Here is a tiny trained network, its code and every weight. The questions are about switching its units off for an input and a class, where a switched-off unit gives its printed mean instead of its output.

import numpy as np


def w(rows, s, z=0):
    codes = np.array(rows[::2]) - 128.0
    scale = np.full(codes.shape[1], s)
    scale[-1] = z or s
    return codes * scale


def f(y):
    return y / 2 * (1 + np.tanh(0.7978845608 * (y + 0.044715 * y**3)))


def log_softmax(a):
    a = a - a.max(-1, keepdims=True)
    return a - np.log(np.exp(a).sum(-1, keepdims=True))


def net(x, mask):
    res = np.array(x, float).reshape(1, 5) / 4 @ E
    y = f(res @ A[0][:, :-1].T + A[0][:, -1])
    res = res + np.where(mask, y, B[0][:, -1]) @ B[0][:, :-1]
    return log_softmax(res[-1] @ U[:, :-1].T + U[:, -1])


A, B = {}, {}
E = w([
[90,118,217,88,151,119,118,253,104,178],'x0',
[130,100,154,159,178,181,103,97,193,185],'x1',
[169,117,151,98,115,162,122,204,196,46],'x2',
[163,198,160,142,231,98,191,120,125,118],'x3',
[139,177,124,190,135,152,49,158,72,112],'x4',
],0.012)
A[0] = w([
[42,112,112,158,148,28,121,96,41,254,44],'N1',
[73,64,87,122,68,142,104,114,106,146,63],'N2',
[134,219,145,196,126,206,38,167,66,138,100],'N3',
[141,148,209,115,176,117,164,193,91,180,76],'N4',
[92,145,165,86,73,54,167,187,39,91,89],'N5',
[140,173,98,56,98,86,137,164,84,109,136],'N6',
[134,134,202,58,96,99,125,180,72,154,45],'N7',
[47,66,169,102,39,144,67,187,115,187,93],'N8',
[161,107,165,125,121,169,141,221,165,66,4],'N9',
[112,77,143,81,132,66,173,104,182,151,120],'N10',
[108,101,128,69,120,119,184,123,155,159,84],'N11',
[117,113,197,116,176,207,94,144,176,214,112],'N12',
[116,191,190,154,195,78,201,134,118,136,68],'N13',
],0.0089,0.0039)
B[0] = w([
[168,63,251,22,163,107,66,127,229,14,250],'N1',
[154,172,78,85,223,255,188,158,124,116,185],'N2',
[88,32,126,170,144,49,212,212,65,152,226],'N3',
[165,193,168,223,77,186,192,77,69,78,234],'N4',
[157,131,36,95,116,83,40,87,122,186,229],'N5',
[99,126,105,109,203,99,39,71,150,231,191],'N6',
[214,114,112,145,45,58,184,56,128,130,213],'N7',
[143,217,109,137,119,239,188,152,107,98,247],'N8',
[145,83,191,23,166,108,88,137,202,44,217],'N9',
[99,61,134,169,132,79,191,167,52,170,194],'N10',
[26,58,160,185,180,84,200,227,57,133,176],'N11',
[178,126,27,118,96,25,69,35,175,226,220],'N12',
[107,225,40,85,237,233,182,184,170,116,221],'N13',
],0.008,0.012)
U = w([
[160,92,243,58,134,99,88,150,213,1,93],'0',
[135,231,81,107,165,240,186,173,117,125,56],'1',
[61,48,147,170,130,37,190,233,31,152,97],'2',
[201,163,111,171,50,120,189,4,97,81,254],'3',
[172,135,44,114,122,59,60,52,171,252,82],'4',
[94,190,166,121,84,115,114,110,128,138,203],'5',
],0.0095,0.0087)

Each question gives the input, the list of numbers given to net, and the class t.
The units are the neurons (one row each of A and B). Each row of codes is followed by its name. A weight is (code - 128) times the scale printed after its matrix; where a second scale follows, it is the last column's (A, B and U).
mask holds one flag per neuron, in row order. A switched-off neuron (its flag False) gives its mean, the last column of its row in B, instead of its output. The means were averaged over made-up inputs and are rounded, as every weight is.
A unit's drop is (log p(t) with every unit on - log p(t) with that unit switched off) / (log p(t) with every unit on - log p(t) with every unit switched off).
The circuit of an input: a set's keep is (log p(t) with only the set's units on - log p(t) with every unit switched off) / (log p(t) with every unit on - log p(t) with every unit switched off). Starting from the 12 units with the biggest drops (on a tie, the unit counted first), units are removed one at a time, each time the one whose removal leaves the highest keep (on an exact tie, the one counted first), for as long as the keep stays at least 0.8.
units of the circuit, in order: the units of the circuit, biggest drop first
top k neurons: the k neurons with the biggest drops, biggest first
drop of u: that unit's drop, to one decimal
input [8,-7,7,3,8], class 2: units of the circuit, in order : N3
input [1,7,-7,2,7], class 0: top 2 neurons : N1, N5
input [7,5,-7,7,-7], class 0: top 3 neurons : N1, N8, N3
input [-7,-5,2,7,-5], class 1: units of the circuit, in order : N13, N7
input [4,-8,-3,6,-4], class 4: top 2 neurons : N5, N6
input [-7,-1,-6,6,-8], class 2: units of the circuit, in order : N10, N11
input [-4,-3,-2,6,-7], class 2: top 2 neurons : N10, N8
input [-4,6,-7,8,2], class 1: top 3 neurons : N13, N9, N7
input [8,-1,-3,-7,3], class 3: top 3 neurons : N7, N13, N8
input [-3,7,6,-4,5], class 4: top 2 neurons : N1, N12
input [1,1,2,-2,1], class 5: top 3 neurons : N1, N13, N4
input [7,-4,-8,-2,-8], class 0: top 2 neurons : N1, N3
input [4,-6,-6,-8,5], class 1: top 4 neurons : N8, N2, N9, N12
input [4,-6,-2,2,5], class 4: top 4 neurons : N5, N6, N11, N10
input [7,5,-3,-8,6], class 1: units of the circuit, in order : N8
input [7,-8,2,-7,-7], class 4: top 2 neurons : N5, N6
input [4,6,5,-6,0], class 1: top 3 neurons : N8, N1, N5
input [8,2,3,7,-1], class 3: top 2 neurons : N4, N7
input [4,-8,-6,7,3], class 4: top 3 neurons : N5, N6, N8
input [6,-8,-7,3,0], class 4: units of the circuit, in order : N5
input [5,1,0,-4,-1], class 3: units of the circuit, in order : N13, N7, N8
input [-8,4,8,6,7], class 0: drop of N7 : 0.2
input [2,1,-1,2,-6], class 2: drop of N9 : 0.0
input [-6,2,-6,5,-7], class 2: drop of N8 : 0.1
input [1,-5,-8,1,-6], class 0: drop of N1 : 2.0
